Here is a tiny trained network, its code and every weight. The questions are about switching its units off for an input and a target symbol, where a switched-off unit gives its printed mean instead of its output.

import numpy as np


def w(rows, s, z=0):
    codes = np.array(rows[::2]) - 128.0
    scale = np.full(codes.shape[1], s)
    scale[-1] = z or s
    return codes * scale


def f(y):
    return np.maximum(y, 0)


def softmax(a):
    e = np.exp(a - a.max(-1, keepdims=True))
    return e / e.sum(-1, keepdims=True)


def log_softmax(a):
    a = a - a.max(-1, keepdims=True)
    return a - np.log(np.exp(a).sum(-1, keepdims=True))


def net(x, mask):
    ids = ['ΓΔΛΦαβζηθμπστψω'.index(c) for c in x.split()]
    T = len(ids)
    res = E[ids] + P[:T]
    u = 0
    for l in range(2):
        r = res
        for j in range(2):
            rows = slice(2 * j, 2 * j + 2)
            q, k, v = (r @ M[l][rows].T for M in (Q, K, V))
            z = softmax(np.where(np.tri(T) > 0, q @ k.T / 2**0.5, -1e9)) @ v
            o = O[l][rows]
            res = res + np.where(mask[u + j], z, o[:, -1]) @ o[:, :-1]
        u += 2
        y = f(res @ A[l][:, :-1].T + A[l][:, -1])
        res = res + np.where(mask[u : u + 4], y, B[l][:, -1]) @ B[l][:, :-1]
        u += 4
    return log_softmax(res[-1] @ U[:, :-1].T + U[:, -1])


Q, K, V, O, A, B = {}, {}, {}, {}, {}, {}
E = w([
[133,33,115,151,104,101,131,58],'Γ',
[165,36,115,179,151,76,160,114],'Δ',
[64,134,214,166,53,78,103,59],'Λ',
[79,64,113,83,122,6,166,120],'Φ',
[201,57,97,194,149,93,70,88],'α',
[77,128,164,45,111,93,23,152],'β',
[79,148,158,132,179,187,129,132],'ζ',
[107,137,153,134,190,189,129,159],'η',
[116,234,97,110,30,151,96,230],'θ',
[169,156,141,169,180,3,103,135],'μ',
[160,22,71,45,133,212,97,155],'π',
[118,148,173,109,224,179,171,104],'σ',
[142,168,136,159,148,210,108,156],'τ',
[191,105,174,80,179,78,127,23],'ψ',
[154,134,222,108,162,91,171,124],'ω',
],0.017)
P = w([
[111,115,2,154,128,46,193,126],'0',
[136,107,129,186,63,127,135,124],'1',
[154,133,158,187,80,145,114,93],'2',
[117,175,171,153,160,141,106,112],'3',
[139,137,213,152,169,159,86,113],'4',
[118,85,221,148,197,160,98,120],'5',
],0.0059)
Q[0] = w([
[122,74,145,193,125,80,103,53],'L0H0',
[149,125,66,11,101,141,109,140],'L0H0',
[179,72,186,178,171,87,125,104],'L0H1',
[111,129,97,86,63,96,122,169],'L0H1',
],0.011)
K[0] = w([
[162,221,216,108,168,105,87,127],'L0H0',
[106,26,1,85,102,120,58,129],'L0H0',
[182,138,173,60,127,138,154,60],'L0H1',
[125,188,70,99,81,117,50,180],'L0H1',
],0.0075)
V[0] = w([
[166,162,106,126,151,224,202,83],'L0H0',
[20,99,81,158,80,181,117,113],'L0H0',
[196,146,107,93,81,166,108,202],'L0H1',
[105,178,162,2,186,134,121,30],'L0H1',
],0.0067)
O[0] = w([
[98,83,97,175,98,231,177,102,24],'L0H0',
[21,83,159,217,110,203,118,74,77],'L0H0',
[75,89,47,228,5,64,130,170,1],'L0H1',
[183,233,83,82,3,152,108,98,146],'L0H1',
],0.0074,0.0036)
A[0] = w([
[147,43,5,112,121,214,119,124,128],'L0N0',
[109,115,216,87,53,107,3,159,187],'L0N1',
[92,154,158,89,99,104,198,71,214],'L0N2',
[172,127,109,144,197,166,121,150,245],'L0N3',
],0.0069,0.0012)
B[0] = w([
[76,248,255,125,91,157,111,62,175],'L0N0',
[7,164,68,90,211,62,177,174,254],'L0N1',
[177,66,158,118,57,92,101,137,231],'L0N2',
[77,172,142,60,240,137,98,80,217],'L0N3',
],0.0077,0.0051)
Q[1] = w([
[33,144,112,206,7,191,217,212],'L1H0',
[127,93,234,128,254,149,152,62],'L1H0',
[204,100,154,149,148,72,40,28],'L1H1',
[59,29,146,184,133,104,92,79],'L1H1',
],0.0059)
K[1] = w([
[68,100,1,157,95,110,154,110],'L1H0',
[125,149,152,91,148,150,46,149],'L1H0',
[104,219,119,139,119,164,48,153],'L1H1',
[66,136,131,187,167,109,88,119],'L1H1',
],0.009)
V[1] = w([
[133,141,62,141,126,143,2,103],'L1H0',
[109,187,182,125,113,133,90,181],'L1H0',
[151,146,85,145,138,157,138,173],'L1H1',
[128,71,152,108,116,160,101,89],'L1H1',
],0.0095)
O[1] = w([
[114,112,124,148,130,96,8,55,77],'L1H0',
[212,154,177,180,159,107,143,149,178],'L1H0',
[112,136,110,193,187,91,112,163,2],'L1H1',
[184,120,96,144,105,106,146,43,103],'L1H1',
],0.011,0.0064)
A[1] = w([
[116,145,174,163,175,245,126,122,253],'L1N0',
[121,191,209,145,97,254,113,131,165],'L1N1',
[241,157,107,165,92,105,158,181,181],'L1N2',
[58,95,121,110,191,185,119,132,65],'L1N3',
],0.008,0.0036)
B[1] = w([
[132,148,109,190,43,27,188,135,253],'L1N0',
[132,137,33,109,199,95,140,132,249],'L1N1',
[140,63,117,197,110,255,88,153,205],'L1N2',
[69,171,83,148,102,171,120,171,188],'L1N3',
],0.0099,0.0074)
U = w([
[115,122,117,121,91,163,133,87,99],'Γ',
[108,103,82,96,174,171,161,110,93],'Δ',
[105,201,254,134,76,147,154,96,138],'Λ',
[161,69,83,102,97,65,168,145,211],'Φ',
[117,94,105,135,173,138,64,78,185],'α',
[104,177,101,84,136,160,84,142,111],'β',
[146,129,167,179,113,124,139,90,114],'ζ',
[156,123,165,177,114,112,133,106,87],'η',
[111,137,134,181,97,157,92,161,212],'θ',
[182,138,145,120,201,110,88,154,1],'μ',
[192,96,149,186,119,106,96,112,51],'π',
[167,194,74,158,126,127,170,106,172],'σ',
[156,132,165,193,133,99,108,108,86],'τ',
[182,173,83,76,62,161,58,123,168],'ψ',
[175,148,149,134,137,204,161,148,86],'ω',
],0.0091,0.0053)

Each question gives the input, a string of symbols that net reads in full, and the target symbol t.
The units are the heads (2 rows each of Q, K, V and O) and the neurons (one row each of A and B). Each row of codes is followed by its name. A weight is (code - 128) times the scale printed after its matrix; where a second scale follows, it is the last column's (O, A, B and U).
mask holds one flag per unit, layer by layer, with each layer's heads first. A switched-off unit (its flag False) gives its mean, the last column of its rows in O or B, instead of its output. The means were averaged over made-up inputs and are rounded, as every weight is.
A unit's drop is (log p(t) with every unit on - log p(t) with that unit switched off) / (log p(t) with every unit on - log p(t) with every unit switched off).
The circuit of an input: a set's keep is (log p(t) with only the set's units on - log p(t) with every unit switched off) / (log p(t) with every unit on - log p(t) with every unit switched off). Starting from all 12 units, units are removed one at a time, each time the one whose removal leaves the highest keep (on an exact tie, the one counted first), for as long as the keep stays at least 0.8.
units of the circuit, in order: the units of the circuit, biggest drop first
most important unit: the unit with the biggest drop
top k neurons: the k neurons with the biggest drops, biggest first
top k neurons in layer l: the k neurons of layer l with the biggest drops, biggest first
heads that matter: for each layer, one digit per head in row order, 1 if its drop is at least 0.15 and else 0, layers parted by /
input τ Δ σ, target σ: most important unit -> L1N0
input τ Λ α Δ, target α: heads that matter -> 01 / 10
input α Φ Γ, target α: heads that matter -> 00 / 10
input μ ζ ω, target ω: units of the circuit, in order -> (L1N2, L1H0)
input Δ β ω β ω Δ, target ω: heads that matter -> 10 / 10
input Δ π α, target π: top 3 neurons -> (L0N0, L0N1, L1N2)
input Φ π Φ Γ, target π: heads that matter -> 00 / 11
input β Δ Φ Λ ω μ, target ω: units of the circuit, in order -> (L1H0, L1N2)
input Φ π μ, target π: top 2 neurons -> (L0N0, L1N2)
input Δ Γ β α θ α, target θ: top 2 neurons -> (L1N3, L0N1)
input σ α Δ ψ θ Γ, target ψ: heads that matter -> 11 / 00
input Φ Φ Λ α, target α: top 3 neurons -> (L0N1, L0N3, L0N0)
input Λ ψ Δ ω σ π, target σ: units of the circuit, in order -> (L1N1, L1N0, L0N0, L0H0)
input Δ σ α, target σ: top 2 neurons in layer 1 -> (L1N1, L1N0)
input Δ θ Δ Φ ψ μ, target ψ: units of the circuit, in order -> (L0H1, L0H0)
input ψ η Γ, target ψ: most important unit -> L0H1
input Φ η τ μ Δ Δ, target μ: top 3 neurons -> (L1N0, L0N3, L0N2)
input Λ Δ μ, target μ: heads that matter -> 10 / 00
input Γ α Γ Δ Δ β, target β: top 2 neurons -> (L0N1, L1N3)
input Λ θ Δ, target θ: heads that matter -> 01 / 01
input β α ω Γ, target ω: units of the circuit, in order -> (L1H0, L0H0, L1N2)
